Here is a tiny trained network, its code and every weight. The questions are about switching its units off for an input and a class, where a switched-off unit gives its printed mean instead of its output.

import numpy as np


def w(rows, s, z=0):
    codes = np.array(rows[::2]) - 128.0
    scale = np.full(codes.shape[1], s)
    scale[-1] = z or s
    return codes * scale


def norm(h):
    return h / np.sqrt((h * h).mean(-1, keepdims=True) + 1e-5)


def f(y):
    return y / 2 * (1 + np.tanh(0.7978845608 * (y + 0.044715 * y**3)))


def log_softmax(a):
    a = a - a.max(-1, keepdims=True)
    return a - np.log(np.exp(a).sum(-1, keepdims=True))


def net(x, mask):
    res = np.array(x, float).reshape(1, 2) / 4 @ E
    u = 0
    for l in range(3):
        y = f(norm(res) @ A[l][:, :-1].T + A[l][:, -1])
        res = res + np.where(mask[u : u + 4], y, B[l][:, -1]) @ B[l][:, :-1]
        u += 4
    return log_softmax(norm(res)[-1] @ U[:, :-1].T + U[:, -1])


A, B = {}, {}
E = w([
[80,251,72],'x0',
[179,223,172],'x1',
],0.0016)
A[0] = w([
[156,254,125,69],'0.n0',
[59,135,121,254],'0.n1',
[173,129,201,215],'0.n2',
[128,182,115,42],'0.n3',
],0.0061,0.0008)
B[0] = w([
[138,70,134,253],'0.n0',
[98,141,25,181],'0.n1',
[80,237,220,185],'0.n2',
[253,172,127,146],'0.n3',
],0.0043,0.0023)
A[1] = w([
[96,211,255,2],'1.n0',
[114,229,133,181],'1.n1',
[191,187,153,223],'1.n2',
[12,70,189,224],'1.n3',
],0.0055,0.00083)
B[1] = w([
[3,109,58,250],'1.n0',
[151,25,166,183],'1.n1',
[205,194,185,201],'1.n2',
[225,123,171,247],'1.n3',
],0.0051,0.0019)
A[2] = w([
[225,229,157,115],'2.n0',
[44,139,60,116],'2.n1',
[75,7,107,7],'2.n2',
[175,181,253,68],'2.n3',
],0.0041,0.0018)
B[2] = w([
[113,3,181,231],'2.n0',
[201,136,69,192],'2.n1',
[223,14,199,128],'2.n2',
[172,117,61,254],'2.n3',
],0.006,0.00084)
U = w([
[223,89,185,255],'0',
[58,229,196,39],'1',
[173,183,2,39],'2',
],0.0092,0.0021)

Each question gives the input, the list of numbers given to net, and the class t.
The units are the neurons (one row each of A and B). Each row of codes is followed by its name. A weight is (code - 128) times the scale printed after its matrix; where a second scale follows, it is the last column's (A, B and U).
mask holds one flag per neuron, layer by layer. A switched-off neuron (its flag False) gives its mean, the last column of its row in B, instead of its output. The means were averaged over made-up inputs and are rounded, as every weight is.
A unit's drop is (log p(t) with every unit on - log p(t) with that unit switched off) / (log p(t) with every unit on - log p(t) with every unit switched off).
The circuit of an input: a set's keep is (log p(t) with only the set's units on - log p(t) with every unit switched off) / (log p(t) with every unit on - log p(t) with every unit switched off). Starting from all 12 units, units are removed one at a time, each time the one whose removal leaves the highest keep (on an exact tie, the one counted first), for as long as the keep stays at least 0.8.
units of the circuit, in order: the units of the circuit, biggest drop first
k most important neurons: the k neurons with the biggest drops, biggest first
drop when u is switched off: that unit's drop, to one decimal
input [-1,3], class 1: units of the circuit, in order -> 0.n2
input [-8,3], class 1: units of the circuit, in order -> 0.n2; 1.n0; 0.n0
input [0,6], class 1: 3 most important neurons -> 0.n2; 1.n0; 1.n3
input [-7,5], class 1: units of the circuit, in order -> 0.n2; 1.n0
input [8,1], class 0: 2 most important neurons -> 1.n0; 0.n3
input [-5,1], class 1: units of the circuit, in order -> 0.n2; 1.n0
input [5,1], class 0: 3 most important neurons -> 1.n0; 0.n3; 2.n0
input [0,2], class 1: 3 most important neurons -> 0.n2; 1.n0; 0.n1
input [-7,1], class 1: units of the circuit, in order -> 0.n2; 1.n0; 0.n0
input [3,6], class 0: 3 most important neurons -> 0.n3; 2.n0; 1.n2
input [7,8], class 0: 2 most important neurons -> 2.n0; 1.n1
input [-1,8], class 1: 4 most important neurons -> 0.n2; 1.n0; 1.n3; 2.n2
input [3,7], class 0: 4 most important neurons -> 0.n3; 1.n2; 2.n0; 2.n3
input [-2,7], class 1: units of the circuit, in order -> 1.n0
input [3,1], class 0: 2 most important neurons -> 1.n0; 0.n3
input [-8,5], class 1: units of the circuit, in order -> 0.n2; 1.n0
input [1,-1], class 2: drop when 0.n2 is switched off -> 0.4
input [5,2], class 0: drop when 0.n3 is switched off -> 1.1
input [8,6], class 0: drop when 2.n0 is switched off -> 0.4
input [-2,8], class 1: units of the circuit, in order -> 1.n0
